The rows of each block are all made from a few directions, up to rounding. Some rows are whole; the others are cut short, and each is followed by the rest of it.
From 2 directions:
[[ 19 -12  32 -29  34  45  21]
 [ -2  -6  51 -35  43  27 -12]
 [ 33 -19  43 -41  48  70  38]
 [ 30 -10 -12  -2   1  34  43]]
Cut rows, each with the rest of it:
[ 15  -3 -23] -> [ 11 -14   7  24]
[-11   4   6] -> [  0   1 -12 -17]
[ -7   6 -20] -> [ 16 -19 -21  -6]

From 2 directions:
[[ -9   0  13 -16   5   6   7]
 [-34 -11  69 -38 -18  -4  -9]
 [ 28  10 -59  28  18   7  11]]
Cut rows, each with the rest of it:
[  8   0 -13  15] -> [-4 -5 -6]
[-1  1 -1 -4] -> [4 3 4]
[-17  -3  31 -26] -> [0 5 5]

From 2 directions:
[[ 21 -44   3 -19  37  -3 -13]
 [  7 -10  -4 -15   9  -2   2]
 [ 28 -39 -21 -71  32  -8  15]]
Cut rows, each with the rest of it:
[ 11 -37  18  20  32   1] -> [-28]
[-30  78 -23  -8 -67   1] -> [43]
[ 19 -49  14   5  42  -1] -> [-26]
[ 18 -33  -3 -27  28  -4] -> [-4]
[ 2 -3 -2 -6  2 -1] -> [1]

From 3 directions:
[[-13   5  13 -18 -34 -35  15]
 [ 21  -2   4  22  16  23 -20]
 [ 54 -28   0  28  37  61 -40]
 [ 14   5  27   7 -29 -18  -8]]
Cut rows, each with the rest of it:
[ 3 -6 -8 -1 12] -> [12 -2]
[ -4 -21 -12 -32  -5] -> [-2 14]
[16  0 16 12 -9] -> [  1 -12]
[ 52 -12  15  40  23] -> [ 45 -42]
[-10   4   2  -9 -13] -> [-16   9]
[ 50 -30   0  19  30] -> [ 54 -35]
[  5 -25  -5 -31 -11] -> [-2  9]

From 2 directions:
[[ -5   1   3   9   0  33   1]
 [ -6  -3   1  -6  -1 -16   3]
 [ 16   4  -5   5   1   5  -7]
 [ 15   6  -4  13   2  34  -7]]
Cut rows, each with the rest of it:
[ 68  16 -24  13   6  -2] -> [-28]
[-46 -11  16  -9  -4   0] -> [19]
[ 66  13 -25   3   5 -33] -> [-26]

From 3 directions:
[[-12  38 -17  25 -22 -16 -10]
 [ 13  14   7  -5  11 -11  11]
 [  8   6 -10 -37 -20  12 -15]
 [-19 -17  -7  18  -8   9  -9]
 [ 12  49   1  14   4 -30  12]]
Cut rows, each with the rest of it:
[ -6 -23  19  40  35] -> [-9 24]
[-21 -22  16  69  33] -> [-15  22]
[ -1  34 -13   3 -19] -> [-11  -9]
[-10 -28  30  70  57] -> [-21  40]

From 3 directions:
[[  9  -9  -6  21  -8 -15  52]
 [-29 -17  -3  10  12 -29   0]
 [-22 -33 -16  32  17 -41  -5]
 [  5  13   8 -13  -8  13  13]]
Cut rows, each with the rest of it:
[13  2 -1  6 -8  3] -> [25]
[ 29  17   4  -9 -14  28] -> [10]
[-12 -10  -4   5  10 -11] -> [-21]

From 2 directions:
[[  4 -15 -16  -3  -9  10   5]
 [ 42  -2  10  -2  14 -40  10]
 [  2 -57 -63 -11 -38  52  15]]
Cut rows, each with the rest of it:
[-6 -9] -> [-12  -2  -9  15   1]
[-38  16] -> [  7   4  -2  22 -13]
[ 43 -19] -> [ -8  -5   3 -25  15]
[-10 -10] -> [-14  -1 -10  20   0]

From 2 directions:
[[ 41 -50   7   8  38  12  -3]
 [ 13 -11   3   4   8   0  -4]
 [ -6  10  -1   0  -8  -4  -1]
 [ 24 -63  -1  -4  52  30  16]]
Cut rows, each with the rest of it:
[14 -8  4  5] -> [ 5 -2 -6]
[-3 -4 -2 -2] -> [4 4 4]
[17 -7  5  7] -> [ 4 -4 -9]
[ 11 -18   1   1] -> [15  7  2]
[ 24 -67  -2  -5] -> [56 33 18]
[-7 27  2  4] -> [-23 -15 -10]

From 3 directions:
[[-69  19 -35 -14  -6  13  20]
 [  8  -2   4   1   1  -2  -3]
 [ 13  -1 -13 -32  21 -33 -37]
 [-29   6 -30 -30  10 -19 -19]
 [ 77 -66  32   7  -2 -47 -64]]
Cut rows, each with the rest of it:
[ 7 19 12 13  0 21] -> [25]
[ 12  -5  30  44 -22  36] -> [39]
[-9  1 -4  0 -2  2] -> [3]
[-29  31 -28 -31  18  -6] -> [-1]
[-29  40 -24 -25  17   5] -> [12]
